Below are the code and all the weights of a small trained network. Each question names an input and a class and asks about switching units off, where a switched-off unit gives its printed mean instead of its output.

import numpy as np


def w(rows, s, z=0):
    codes = np.array(rows[::2]) - 128.0
    scale = np.full(codes.shape[1], s)
    scale[-1] = z or s
    return codes * scale


def f(y):
    return y / 2 * (1 + np.tanh(0.7978845608 * (y + 0.044715 * y**3)))


def log_softmax(a):
    a = a - a.max(-1, keepdims=True)
    return a - np.log(np.exp(a).sum(-1, keepdims=True))


def net(x, mask):
    res = np.array(x, float).reshape(1, 8) / 4 @ E
    y = f(res @ A[0][:, :-1].T + A[0][:, -1])
    res = res + np.where(mask, y, B[0][:, -1]) @ B[0][:, :-1]
    return log_softmax(res[-1] @ U[:, :-1].T + U[:, -1])


A, B = {}, {}
E = w([
[246,168,137,92,165,161,112],'x0',
[97,169,34,109,115,119,130],'x1',
[137,167,159,157,90,96,66],'x2',
[70,182,147,76,172,123,91],'x3',
[118,153,76,134,65,189,139],'x4',
[128,93,194,53,84,135,129],'x5',
[57,156,138,170,123,195,163],'x6',
[172,183,165,114,119,101,252],'x7',
],0.012)
A[0] = w([
[106,191,151,120,97,83,126,81],'N1',
[103,123,183,67,127,127,130,111],'N2',
[103,110,143,126,146,164,167,119],'N3',
[87,151,162,159,183,151,137,116],'N4',
[142,98,166,219,52,230,177,139],'N5',
[177,112,103,131,125,164,69,138],'N6',
[166,197,123,109,123,97,135,183],'N7',
[45,48,144,171,94,117,73,170],'N8',
[129,177,137,94,100,131,150,111],'N9',
[116,127,135,133,89,194,176,36],'N10',
[165,129,107,144,155,127,167,200],'N11',
[108,98,163,79,97,131,143,193],'N12',
[216,134,147,147,132,156,12,205],'N13',
[107,103,185,73,132,104,141,156],'N14',
[122,137,253,122,156,122,149,220],'N15',
[123,189,151,147,75,128,120,208],'N16',
[122,159,73,183,158,157,82,113],'N17',
[127,140,214,148,170,119,136,111],'N18',
[49,56,149,181,95,123,69,187],'N19',
[113,88,116,169,155,145,121,253],'N20',
[94,166,111,108,182,98,93,128],'N21',
[102,155,93,171,182,123,87,92],'N22',
[123,130,95,186,174,158,111,120],'N23',
[173,130,130,137,105,156,44,146],'N24',
[112,145,148,80,163,131,104,23],'N25',
[188,131,139,158,144,31,101,151],'N26',
[152,89,156,78,69,130,170,54],'N27',
[102,190,148,159,112,86,130,211],'N28',
],0.013,0.0036)
B[0] = w([
[121,109,124,121,84,167,107,159],'N1',
[97,137,141,130,154,110,148,175],'N2',
[157,135,140,119,131,88,110,156],'N3',
[140,152,147,90,133,122,108,170],'N4',
[154,194,92,146,124,129,122,206],'N5',
[119,116,165,107,122,164,145,192],'N6',
[113,99,127,113,121,122,113,180],'N7',
[11,111,86,120,88,84,110,235],'N8',
[108,102,117,111,118,126,108,155],'N9',
[180,136,108,153,109,116,106,159],'N10',
[132,121,130,102,122,121,98,166],'N11',
[110,142,118,142,119,90,136,174],'N12',
[119,51,171,81,80,146,122,254],'N13',
[115,163,145,127,167,85,144,185],'N14',
[132,160,144,100,180,122,158,224],'N15',
[96,129,120,122,114,181,112,164],'N16',
[112,163,138,110,129,161,142,199],'N17',
[172,148,155,108,151,156,159,186],'N18',
[4,118,86,95,90,104,121,235],'N19',
[100,141,98,123,122,133,124,177],'N20',
[118,152,114,137,111,153,123,185],'N21',
[124,178,117,139,128,180,136,189],'N22',
[98,162,106,128,125,139,130,177],'N23',
[110,87,148,88,145,139,158,205],'N24',
[129,145,127,131,128,126,153,156],'N25',
[177,83,132,138,124,62,95,208],'N26',
[111,176,120,120,128,163,126,172],'N27',
[153,126,122,103,111,175,121,173],'N28',
],0.015,0.017)
U = w([
[116,59,120,110,81,88,85,156],'0',
[127,115,170,91,111,168,128,157],'1',
[130,118,195,248,151,128,113,18],'2',
[217,169,109,165,126,104,95,156],'3',
[128,82,187,216,145,141,156,2],'4',
[107,168,125,120,128,110,132,162],'5',
[182,92,194,104,159,64,145,119],'6',
],0.016,0.0053)

Each question gives the input, the list of numbers given to net, and the class t.
The units are the neurons (one row each of A and B). Each row of codes is followed by its name. A weight is (code - 128) times the scale printed after its matrix; where a second scale follows, it is the last column's (A, B and U).
mask holds one flag per neuron, in row order. A switched-off neuron (its flag False) gives its mean, the last column of its row in B, instead of its output. The means were averaged over made-up inputs and are rounded, as every weight is.
A unit's drop is (log p(t) with every unit on - log p(t) with that unit switched off) / (log p(t) with every unit on - log p(t) with every unit switched off).
The circuit of an input: a set's keep is (log p(t) with only the set's units on - log p(t) with every unit switched off) / (log p(t) with every unit on - log p(t) with every unit switched off). Starting from the 12 units with the biggest drops (on a tie, the unit counted first), units are removed one at a time, each time the one whose removal leaves the highest keep (on an exact tie, the one counted first), for as long as the keep stays at least 0.8.
units of the circuit, in order: the units of the circuit, biggest drop first
top k neurons: the k neurons with the biggest drops, biggest first
drop when u is switched off: that unit's drop, to one decimal
input [8,6,-4,-6,7,4,-4,6], class 3: units of the circuit, in order -> [N13 N19 N8]
input [3,1,-8,-3,6,2,-6,-2], class 1: units of the circuit, in order -> [N8]
input [-3,-4,6,6,4,-3,-5,6], class 1: top 3 neurons -> [N8 N16 N1]
input [-2,6,-5,-2,7,6,-4,2], class 3: units of the circuit, in order -> [N19 N8 N13 N10]
input [6,-4,-2,-4,5,-1,-4,-5], class 1: top 3 neurons -> [N8 N6 N19]
input [2,-1,0,-2,-5,-8,-1,-1], class 1: top 3 neurons -> [N8 N19 N22]
input [6,2,4,-3,4,-3,0,7], class 0: top 2 neurons -> [N7 N9]
input [2,5,3,-8,-4,7,7,-2], class 5: top 3 neurons -> [N13 N5 N26]
input [0,-7,7,0,4,-7,7,-6], class 5: top 2 neurons -> [N5 N17]
input [1,8,1,8,1,2,-1,2], class 1: top 3 neurons -> [N8 N19 N1]
input [5,2,-5,0,4,2,-3,3], class 0: top 2 neurons -> [N15 N18]
input [-5,-6,4,7,0,-4,7,6], class 1: top 3 neurons -> [N28 N1 N18]
input [-1,5,2,1,1,-3,2,8], class 1: top 2 neurons -> [N8 N26]
input [7,6,-6,-4,-7,-2,-4,5], class 6: units of the circuit, in order -> [N19]
input [-5,3,4,4,-8,6,-5,3], class 6: drop when N26 is switched off -> 0.3
input [-1,6,7,-7,4,1,-1,8], class 3: drop when N13 is switched off -> 0.2
input [7,2,3,6,6,-4,-5,4], class 0: top 3 neurons -> [N7 N15 N18]
